[128 = 0]
139 114 138 150 118 138 129  99 121 105 138 107 128 145 133 140 138 139 132 130 130 164 134 147  81 117 119 166 132 148 168 115 119 127 124 153 140 135 125 131 137 140 116 112 119  93 161 105 155 140 132 108  99 130 137 129 121 119 121  87 135 125 130 113 108 135 104 156 121 135  94 125 129 175 125 117 151 142 130 140 128 140 149 136 133 152 146 138 153 127 139 134 127 131 139 108 141 129 138 123  91 135 119 133 168 125 137 120 120 118 130 126 126 123 138 114 102 131 123 148 123 117 151 123 118 137 140 137 110 135 124 145 104 132 : 0
128 105 119 125 123 126 116 152 135 120 135 130 128 115 138 133 129 129 131 136 119 152 149 131 131 138 136 111 145 146 143 100 131 112 120 123 123 147 126 114 112 120 126 141 120 124 123 112 123 130 127 126 159 118 120 130 159 120  94 137 137 126 131 113 144 128 110 146 120 123 134 128 128  96 130 124 128 128 153 123 133 126 116 132 136 130 128 126 114 123 148 126 123 126 128  90 138 127 125 142 108 119 118 127 121 119 120 134 105 139 126 122 123 129 108 121 126 128 124 112 119 128 118 137 120 141 137 129 129 132 113 121  94 138 : 5
 80 112 108 106 127 122 113 172 152 127 128 160 131  86 138 130 129 115 128 137 105 130 149 126 156 147 145  77 142 144 111 103 141 106 117 110 118 147 114 107 103  98 135 154 123 145 109 123  98 121 126 137 190 118 106 129 173 126  83 179 143 124 130 113 165 132 127 128 119 113 161 133 128  72 131 141 107 122 160 113 129 117  89 122 130 117 122 113 110 130 150 115 124 115 119 111 133 129 107 156 113 111 120 129  93 118 104 142  99 146 124 125 118 129  90 136 140 128 123  99 123 129  92 138 129 124 138 122 137 129 113 102 113 142 : 9
120 104 116 122 124 123 114 157 136 122 135 132 128 111 141 132 128 129 131 136 120 152 149 129 136 139 141 106 146 143 140  95 131 111 118 119 121 149 127 112 107 116 127 142 121 127 119 114 119 129 126 129 167 117 118 131 162 120  88 146 136 126 131 115 147 127 112 146 120 122 138 128 128  88 130 125 124 126 157 120 134 123 110 131 137 129 126 124 108 123 148 125 122 125 126  89 138 126 123 142 112 118 118 126 112 118 120 135 104 140 125 121 121 130 110 122 129 128 122 112 119 129 110 138 121 142 137 129 133 131 111 118  92 139 : 6
106 109  96  86 134 100 100 216 158 141 121 148 143  73 139 124 110 114 122 135 122 136 163 118 176 136 167  33 152 122  82  88 146 108 104  82 110 156 114  89  96  92 159 179 131 151 100 128  82 116 129 152 227 115  91 136 183 122  73 214 134 122 134 127 167 126 128 104 119 114 189 127 132  33 134 137  86 118 174  99 131  99  81 124 135  92 111 113  67 127 153 117 113 118 108 101 131 121 111 159 133 108 122 122  53 115 109 146  84 160 115 130 108 152  78 138 172 125 120  68 115 143  63 139 134 141 115 109 160 125 106  99  98 131 : 15
 97 107  99  89 132 104 101 206 157 136 124 154 140  79 140 124 114 115 124 136 119 134 160 119 173 140 161  42 150 128  88  89 145 106 107  87 111 153 115  94  95  96 152 175 129 150  99 126  86 117 128 150 219 114  94 134 179 123  76 207 135 122 133 124 164 126 127 109 118 113 182 128 130  36 134 138  92 118 168 102 132 102  80 124 133 100 113 111  76 127 153 116 116 118 110 101 132 122 110 158 130 107 122 123  63 116 107 145  85 158 118 128 111 142  75 139 166 125 121  75 118 141  70 140 132 138 121 113 157 125 106  99 103 136 : 14
 87 111 102  93 130 110 104 191 157 134 125 158 136  77 140 126 119 115 125 137 113 130 156 121 171 146 153  56 147 135  96  96 144 106 110  93 113 152 114  98  97  96 145 166 126 152 100 126  90 119 127 145 211 116  99 132 180 124  78 198 138 122 132 121 162 128 128 117 119 112 174 130 129  48 133 142  94 117 167 108 130 107  82 122 132 106 116 111  89 127 150 115 120 117 114 109 131 125 108 160 124 111 122 125  75 117 104 144  89 155 120 126 114 138  81 140 158 126 122  83 121 137  77 142 131 132 130 117 149 127 109  98 110 140 : 12
149 109 136 148 119 134 126 111 119 109 139 101 128 147 134 138 134 141 132 130 134 168 138 144  86 118 123 161 137 146 171 112 119 126 122 145 137 139 130 130 134 145 116 117 119  93 155 105 154 140 131 109 102 124 135 130 127 117 117  90 132 125 131 117 108 130 101 153 120 136 100 123 129 160 127 112 152 140 134 139 131 138 147 138 136 151 143 139 143 124 140 137 125 133 137  96 141 127 141 123  95 133 119 130 164 123 137 121 115 120 130 124 126 126 135 110 107 130 122 145 121 121 150 125 117 146 138 136 114 135 121 147  88 132 : 0
 75 132 135 139 121 149 146 101 148 105 128 154 129 108 127 146 155 117 132 133  94 128 127 146  90 125 113 151 122 167 133 135 130 122 132 156 136 127  99 132 136 115 114 118 120 116 159 115 128 134 130 107 109 136 133 123 123 130 123 119 155 125 127 101 140 154 127 144 119 123 110 137 129 166 126 140 130 139 127 136 113 137 131 121 120 151 148 126 180 141 138 116 135 113 135 152 138 137 110 137  80 128 116 144 157 127 111 125 117 115 129 129 125 112 130 128 107 132 124 146 128 107 136 118 129  98 153 134 101 137 130 122 159 139 : 2
110 107 119 129 124 129 119 149 139 120 134 137 128 115 138 135 132 127 131 136 115 148 145 132 129 138 136 113 142 148 139 104 132 114 122 126 124 146 123 111 113 117 121 137 121 124 125 114 121 129 127 125 156 119 119 129 155 122  95 134 140 126 131 113 146 131 113 145 119 122 135 130 128  98 129 127 124 128 153 122 130 126 115 130 134 133 130 124 119 126 146 124 125 121 127  95 138 128 120 143 106 120 117 129 124 120 117 134 107 137 126 122 122 127 108 123 125 128 123 119 121 125 115 136 122 135 140 129 130 132 114 122 102 139 : 5
